[[134 111]
 [143 132]
 [151 139]
 [142 123]
 [134 129]
 [124 112]
 [134 132]
 [145 135]
 [ 99 117]]
=>
[[117  99]
 [135 145]
 [132 134]
 [112 124]
 [129 134]
 [123 142]
 [139 151]
 [132 143]
 [111 134]]

[[117 153]
 [138 103]]
=>
[[103 138]
 [153 117]]

[[142 155 152 138 136 141 142 141 140 147 142 144 142]
 [145 138 143 141 141 143 144 141 143 138 144 141 140]
 [141 141 141 142 143 143 142 138 143 139 150 140 140]
 [141 144 142 142 146 141 143 147 140 143 139 144 142]
 [143 145 148 141 141 143 145 147 139 140 141 144 143]
 [141 139 137 141 143 146 143 140 138 137 152 141 139]]
=>
[[139 141 152 137 138 140 143 146 143 141 137 139 141]
 [143 144 141 140 139 147 145 143 141 141 148 145 143]
 [142 144 139 143 140 147 143 141 146 142 142 144 141]
 [140 140 150 139 143 138 142 143 143 142 141 141 141]
 [140 141 144 138 143 141 144 143 141 141 143 138 145]
 [142 144 142 147 140 141 142 141 136 138 152 155 142]]

[[117 127 108 132 132 121]
 [132 128 138 128 127 133]
 [126 128 124 129 129 127]
 [126 127 126 128 130 128]
 [127 127 130 127 129 129]
 [125 128 122 128 130 125]
 [144 130 157 122 122 138]
 [127 127 129 128 129 129]
 [126 127 127 128 129 128]]
=>
[[128 129 128 127 127 126]
 [129 129 128 129 127 127]
 [138 122 122 157 130 144]
 [125 130 128 122 128 125]
 [129 129 127 130 127 127]
 [128 130 128 126 127 126]
 [127 129 129 124 128 126]
 [133 127 128 138 128 132]
 [121 132 132 108 127 117]]

[[119 137 128]
 [130 128 132]
 [125 125 125]
 [126 125 119]
 [133 123 127]
 [124 145 150]
 [128 123 121]
 [127 125 126]
 [122 133 125]
 [122 125 123]
 [145 125 130]]
=>
[[130 125 145]
 [123 125 122]
 [125 133 122]
 [126 125 127]
 [121 123 128]
 [150 145 124]
 [127 123 133]
 [119 125 126]
 [125 125 125]
 [132 128 130]
 [128 137 119]]

[[152 134]
 [154 120]
 [111 121]
 [144 137]]
=>
[[137 144]
 [121 111]
 [120 154]
 [134 152]]
---
[[128 133 127 153 135]
 [128 132 127 135 133]
 [128 133 127 147 135]
 [128 133 127 140 134]
 [128 133 127 147 135]]
=>
[[128 132 127]
 [128 133 127]]

[[147 133 125 118]
 [122 127 127 127]
 [141 114 143 142]
 [121 118 158 144]
 [124 120 145 138]]
=>
[[122 127 127]
 [141 114 143]]

[[141 131 130]
 [128 125 129]
 [108 126 126]
 [128 126 124]
 [105 124 122]]
=>
[[128 125 129]
 [108 126 126]]

[[114 146 127]
 [127  99 127]
 [120 116 130]]
=>
[[127  99 127]
 [120 116 130]]

[[122 117 134 122 119]
 [112  99 137 108 148]
 [137 119 126 115 124]
 [132 136 118 122 116]
 [142 127 133 123 133]]
=>
[[112  99 137]
 [137 119 126]]

[[102 118 117 136 141]
 [116 122 133 124 134]
 [109 116 131 131 139]]
=>
[[116 122 133]
 [109 116 131]]

[[133 117 127]
 [125 130 118]
 [135 123 150]]
=>
[[125 130 118]
 [135 123 150]]

[[138 134 146 153 116]
 [136 132 145 150 117]
 [136 131 144 149 118]
 [137 133 145 152 117]]
=>
[[136 132 145]
 [136 131 144]]

[[121 116 148]
 [118 113 152]
 [120 113 152]
 [135 141 103]
 [135 141 106]]
=>
[[118 113 152]
 [120 113 152]]
---
[[136 120 153]
 [136 120 154]
 [123 126 101]
 [137 120 154]
 [136 121 152]
 [137 120 153]
 [123 126 101]
 [126 125 103]]
=>
[[120 153 136]
 [120 154 136]
 [126 101 123]
 [120 154 137]
 [121 152 136]
 [120 153 137]
 [126 101 123]
 [125 103 126]]

[[129 125 136 128 126 132]
 [130 121 146 127 124 137]
 [130 116 155 126 121 142]
 [130 117 153 126 121 142]]
=>
[[125 136 128 126 132 129]
 [121 146 127 124 137 130]
 [116 155 126 121 142 130]
 [117 153 126 121 142 130]]

[[119 133 136]
 [126 131 129]
 [130 141 132]
 [125 133 129]
 [126 140 127]
 [125 136 131]
 [130 151 138]
 [126 142 121]
 [123 132 133]
 [123 135 131]]
=>
[[133 136 119]
 [131 129 126]
 [141 132 130]
 [133 129 125]
 [140 127 126]
 [136 131 125]
 [151 138 130]
 [142 121 126]
 [132 133 123]
 [135 131 123]]

[[122 138 133 128 120 129 128 140]
 [116 147 139 140 113 131 128 151]
 [121 141 135 136 118 132 106 128]
 [131 130 127 127 127 118 128 125]
 [128 128 125 135 131 126 124 125]]
=>
[[138 133 128 120 129 128 140 122]
 [147 139 140 113 131 128 151 116]
 [141 135 136 118 132 106 128 121]
 [130 127 127 127 118 128 125 131]
 [128 125 135 131 126 124 125 128]]

[[113 128 134 133 137 143 128 131 135 140 130 150 152 137]
 [114 126 133 133 136 141 128 129 134 141 130 146 152 137]
 [113 128 134 133 137 143 128 131 135 140 130 150 152 137]
 [144 129 122 124 121 117 127 123 122 119 128 112 104 119]]
=>
[[128 134 133 137 143 128 131 135 140 130 150 152 137 113]
 [126 133 133 136 141 128 129 134 141 130 146 152 137 114]
 [128 134 133 137 143 128 131 135 140 130 150 152 137 113]
 [129 122 124 121 117 127 123 122 119 128 112 104 119 144]]

[[100 140 143]
 [134 125 136]]
=>
[[140 143 100]
 [125 136 134]]
---
[[131 132 124 117 129 153]
 [122 126 123 121 142 150]
 [139 132 135 137 105  98]
 [133 132 127 123 122 137]
 [119 124 123 121 146 150]
 [122 123 130 136 133 112]
 [128 126 131 135 123 110]]
=>
[[131 124 129]
 [122 123 142]
 [139 135 105]
 [133 127 122]
 [119 123 146]
 [122 130 133]
 [128 131 123]]

[[127 123 122 124]
 [126 117 123 125]
 [126 120 139 134]
 [130 137 116 127]
 [130 138 121 129]
 [122 103 128 124]
 [125 117 131 128]
 [114  99 130 123]
 [123 129 131 126]]
=>
[[127 122]
 [126 123]
 [126 139]
 [130 116]
 [130 121]
 [122 128]
 [125 131]
 [114 130]
 [123 131]]

[[132 119 127 144 147 127 128 110 132 141]
 [127 109 140 136 135 138 138 110 121 140]
 [132 110 148 144 135 130 134 102 122 140]]
=>
[[132 127 147 128 132]
 [127 140 135 138 121]
 [132 148 135 134 122]]

[[132 106 127 130 117]
 [127 105 129 124 117]
 [131 105 128 120 119]
 [131 105 130 127 116]
 [127 104 125 120 120]
 [132 105 131 123 118]]
=>
[[132 127 117]
 [127 129 117]
 [131 128 119]
 [131 130 116]
 [127 125 120]
 [132 131 118]]

[[127 128]
 [143 128]
 [105 127]
 [131 128]
 [135 128]
 [114 129]
 [131 128]
 [105 128]
 [129 129]
 [131 128]]
=>
[[127]
 [143]
 [105]
 [131]
 [135]
 [114]
 [131]
 [105]
 [129]
 [131]]

[[135 132 125 131 133 149 124 117 111 136 140 138 141 141 132]
 [131 132 117 133 124 142 124 125 125 128 137 141 135 129 131]
 [151 131 127 145 133 135 145 135 119 141 135 130 141 128 125]]
=>
[[135 125 133 124 111 140 141 132]
 [131 117 124 124 125 137 135 131]
 [151 127 133 145 119 135 141 125]]
